Here is a tiny trained network, its code and every weight. The questions are about switching its units off for an input and a class, where a switched-off unit gives its printed mean instead of its output.

import numpy as np


def w(rows, s, z=0):
    codes = np.array(rows[::2]) - 128.0
    scale = np.full(codes.shape[1], s)
    scale[-1] = z or s
    return codes * scale


def f(y):
    return y / 2 * (1 + np.tanh(0.7978845608 * (y + 0.044715 * y**3)))


def log_softmax(a):
    a = a - a.max(-1, keepdims=True)
    return a - np.log(np.exp(a).sum(-1, keepdims=True))


def net(x, mask):
    res = np.array(x, float).reshape(1, 8) / 4 @ E
    y = f(res @ A[0][:, :-1].T + A[0][:, -1])
    res = res + np.where(mask, y, B[0][:, -1]) @ B[0][:, :-1]
    return log_softmax(res[-1] @ U[:, :-1].T + U[:, -1])


A, B = {}, {}
E = w([
[125,137,70,78,112,120,108,139],'x0',
[119,196,178,178,167,122,172,137],'x1',
[134,59,115,117,114,248,128,125],'x2',
[151,120,194,134,141,181,180,183],'x3',
[109,61,65,173,134,77,86,105],'x4',
[149,132,110,60,130,171,156,118],'x5',
[144,22,130,87,113,170,35,113],'x6',
[143,135,159,97,125,201,123,203],'x7',
],0.011)
A[0] = w([
[131,195,68,117,155,206,233,85,97],'n0',
[141,216,204,69,126,197,76,54,144],'n1',
[135,136,178,183,105,128,148,168,55],'n2',
[124,143,154,247,145,145,86,116,129],'n3',
[146,34,130,113,151,101,131,66,116],'n4',
[148,140,132,131,109,153,120,123,58],'n5',
[135,186,106,82,154,108,104,205,70],'n6',
[114,249,29,123,102,121,71,121,33],'n7',
[117,120,38,146,134,100,117,67,83],'n8',
[125,74,41,123,174,209,72,172,93],'n9',
[128,186,65,43,104,156,170,153,2],'n10',
[120,8,68,133,81,229,108,81,138],'n11',
[148,157,146,153,116,157,113,121,158],'n12',
[124,99,95,117,166,201,81,119,74],'n13',
],0.017,0.0085)
B[0] = w([
[81,200,185,158,124,147,140,161,189],'n0',
[70,121,191,100,142,251,137,100,195],'n1',
[69,169,136,134,141,148,147,122,158],'n2',
[32,202,149,164,126,90,184,130,174],'n3',
[117,51,88,110,117,83,107,60,176],'n4',
[168,141,183,132,108,58,96,146,132],'n5',
[202,87,91,112,108,153,107,130,160],'n6',
[69,47,124,151,138,61,138,51,172],'n7',
[97,118,109,210,128,31,129,131,179],'n8',
[146,119,183,89,137,233,150,68,207],'n9',
[114,239,169,171,146,156,150,193,165],'n10',
[154,61,154,32,131,203,90,94,253],'n11',
[117,131,218,134,165,107,136,99,149],'n12',
[170,100,163,104,116,165,156,149,182],'n13',
],0.013,0.028)
U = w([
[122,75,143,175,101,55,94,53,209],'0',
[99,189,224,172,129,147,149,143,116],'1',
[254,108,126,100,79,143,66,192,2],'2',
[163,94,218,81,108,200,81,99,239],'3',
],0.0063,0.0041)

Each question gives the input, the list of numbers given to net, and the class t.
The units are the neurons (one row each of A and B). Each row of codes is followed by its name. A weight is (code - 128) times the scale printed after its matrix; where a second scale follows, it is the last column's (A, B and U).
mask holds one flag per neuron, in row order. A switched-off neuron (its flag False) gives its mean, the last column of its row in B, instead of its output. The means were averaged over made-up inputs and are rounded, as every weight is.
A unit's drop is (log p(t) with every unit on - log p(t) with that unit switched off) / (log p(t) with every unit on - log p(t) with every unit switched off).
The circuit of an input: a set's keep is (log p(t) with only the set's units on - log p(t) with every unit switched off) / (log p(t) with every unit on - log p(t) with every unit switched off). Starting from the 12 units with the biggest drops (on a tie, the unit counted first), units are removed one at a time, each time the one whose removal leaves the highest keep (on an exact tie, the one counted first), for as long as the keep stays at least 0.8.
circuit, biggest first: the units of the circuit, biggest drop first
k most important neurons: the k neurons with the biggest drops, biggest first
drop when u is switched off: that unit's drop, to one decimal
input [5,-1,-3,0,2,4,-5,-4], class 0: circuit, biggest first : n7
input [-4,4,-4,1,4,-3,-3,-6], class 1: 2 most important neurons : n3, n4
input [-2,-4,-1,-5,8,-6,5,-1], class 0: 2 most important neurons : n8, n4
input [1,7,-1,-5,-8,1,4,0], class 1: 2 most important neurons : n11, n9
input [1,1,-8,8,6,5,4,6], class 2: 3 most important neurons : n1, n11, n9
input [-5,-7,-6,8,-8,8,0,7], class 1: 2 most important neurons : n11, n10
input [4,2,-4,-6,-3,2,-4,3], class 1: 4 most important neurons : n10, n11, n4, n0
input [-6,2,-3,-2,4,3,-1,5], class 1: 3 most important neurons : n11, n4, n7
input [-3,-1,-8,6,-1,4,7,-8], class 0: drop when n11 is switched off : 0.2
input [4,-8,0,6,3,-1,-8,5], class 1: drop when n11 is switched off : 0.7
input [-1,1,-8,8,4,-3,1,1], class 1: drop when n7 is switched off : 0.0
